Below is a small trained network, with its code and all its weights. Each question gives an input and a class and asks what happens when units are switched off, that is, made to give their printed mean instead of their output.

import numpy as np


def w(rows, s, z=0):
    codes = np.array(rows[::2]) - 128.0
    scale = np.full(codes.shape[1], s)
    scale[-1] = z or s
    return codes * scale


def norm(h):
    return h / np.sqrt((h * h).mean(-1, keepdims=True) + 1e-5)


def f(y):
    return y / 2 * (1 + np.tanh(0.7978845608 * (y + 0.044715 * y**3)))


def log_softmax(a):
    a = a - a.max(-1, keepdims=True)
    return a - np.log(np.exp(a).sum(-1, keepdims=True))


def net(x, mask):
    res = np.array(x, float).reshape(1, 2) / 4 @ E
    u = 0
    for l in range(3):
        y = f(norm(res) @ A[l][:, :-1].T + A[l][:, -1])
        res = res + np.where(mask[u : u + 3], y, B[l][:, -1]) @ B[l][:, :-1]
        u += 3
    return log_softmax(norm(res)[-1] @ U[:, :-1].T + U[:, -1])


A, B = {}, {}
E = w([
[150,243,237,94,89,142,109,246,232,101,20],'x0',
[133,102,76,28,206,114,133,164,100,125,153],'x1',
],0.011)
A[0] = w([
[185,131,161,118,169,140,63,132,120,85,121,254],'0.n1',
[136,105,78,136,167,126,128,80,98,199,163,104],'0.n2',
[113,122,81,35,254,99,84,179,119,119,140,59],'0.n3',
],0.0084,0.0042)
B[0] = w([
[254,185,8,126,88,218,169,172,117,67,126,193],'0.n1',
[185,188,174,93,163,190,121,125,108,43,130,221],'0.n2',
[114,156,132,248,143,144,2,21,183,224,19,255],'0.n3',
],0.0094,0.0088)
A[1] = w([
[243,129,5,183,73,164,248,168,136,22,168,3],'1.n1',
[162,148,91,218,149,183,156,80,110,102,121,192],'1.n2',
[106,50,16,147,161,108,152,18,2,220,237,94],'1.n3',
],0.0064,0.0015)
B[1] = w([
[72,136,143,95,81,179,15,161,130,152,127,191],'1.n1',
[72,144,143,72,145,153,100,92,138,119,16,255],'1.n2',
[184,90,142,154,156,103,197,152,245,146,209,238],'1.n3',
],0.013,0.0071)
A[2] = w([
[194,163,197,185,17,140,222,211,208,113,136,252],'2.n1',
[80,114,163,246,83,63,113,37,186,192,75,169],'2.n2',
[219,243,31,46,89,85,149,254,172,72,89,112],'2.n3',
],0.0061,0.0026)
B[2] = w([
[205,60,69,120,231,49,183,2,104,223,163,254],'2.n1',
[78,211,124,212,121,81,4,203,65,215,84,237],'2.n2',
[184,34,142,167,234,74,207,54,131,37,238,240],'2.n3',
],0.0073,0.0072)
U = w([
[244,71,199,119,210,198,208,75,184,43,209,219],'0',
[134,148,188,255,139,122,81,40,196,203,63,210],'1',
[79,194,226,85,100,230,25,82,79,79,50,183],'2',
[77,57,73,110,54,17,196,196,8,162,204,3],'3',
[48,172,71,60,22,28,198,197,44,166,211,3],'4',
[22,139,51,84,41,88,177,189,53,146,236,3],'5',
[69,35,41,209,61,51,240,239,45,200,183,3],'6',
],0.0086,0.0057)

Each question gives the input, the list of numbers given to net, and the class t.
The units are the neurons (one row each of A and B). Each row of codes is followed by its name. A weight is (code - 128) times the scale printed after its matrix; where a second scale follows, it is the last column's (A, B and U).
mask holds one flag per neuron, layer by layer. A switched-off neuron (its flag False) gives its mean, the last column of its row in B, instead of its output. The means were averaged over made-up inputs and are rounded, as every weight is.
A unit's drop is (log p(t) with every unit on - log p(t) with that unit switched off) / (log p(t) with every unit on - log p(t) with every unit switched off).
The circuit of an input: a set's keep is (log p(t) with only the set's units on - log p(t) with every unit switched off) / (log p(t) with every unit on - log p(t) with every unit switched off). Starting from all 9 units, units are removed one at a time, each time the one whose removal leaves the highest keep (on an exact tie, the one counted first), for as long as the keep stays at least 0.8.
circuit, biggest first: the units of the circuit, biggest drop first
top k neurons: the k neurons with the biggest drops, biggest first
top k neurons in layer l: the k neurons of layer l with the biggest drops, biggest first
drop when u is switched off: that unit's drop, to one decimal
input [-1,8], class 1: top 2 neurons	0.n3, 1.n1
input [8,7], class 0: circuit, biggest first	2.n3
input [8,-8], class 0: top 4 neurons	0.n3, 2.n3, 1.n2, 2.n1
input [3,-1], class 2: circuit, biggest first	1.n3, 0.n3
input [7,-3], class 0: circuit, biggest first	0.n3, 2.n3
input [-4,-4], class 0: top 2 neurons	0.n3, 1.n3
input [6,-5], class 0: circuit, biggest first	0.n3, 2.n3
input [2,-3], class 2: top 3 neurons	1.n1, 1.n3, 0.n3
input [1,1], class 2: top 2 neurons in layer 2	2.n1, 2.n3
input [2,2], class 2: top 2 neurons in layer 1	1.n3, 1.n2
input [4,2], class 0: circuit, biggest first	2.n3, 0.n3
input [-3,1], class 2: top 2 neurons	0.n2, 2.n3
input [4,-4], class 0: top 3 neurons	0.n3, 2.n3, 1.n2
input [-2,7], class 1: top neuron	0.n3
input [0,3], class 2: top 3 neurons	1.n3, 2.n1, 2.n3
input [2,-2], class 2: top 3 neurons	1.n1, 0.n3, 1.n3
input [-5,8], class 1: top 2 neurons in layer 2	2.n3, 2.n1
input [-3,-3], class 2: top 3 neurons	0.n2, 1.n2, 2.n3
input [-1,0], class 2: top 2 neurons	1.n3, 0.n2
input [6,5], class 0: top neuron in layer 2	2.n3
input [-5,7], class 1: top 3 neurons	0.n3, 2.n3, 0.n1
input [5,-4], class 0: top 2 neurons	0.n3, 2.n3
input [-1,2], class 2: top 2 neurons in layer 2	2.n1, 2.n3
input [-1,-1], class 2: drop when 1.n3 is switched off	0.2
input [1,0], class 2: drop when 1.n1 is switched off	2.3
input [5,1], class 0: drop when 1.n2 is switched off	0.1
input [8,6], class 0: circuit, biggest first	2.n3
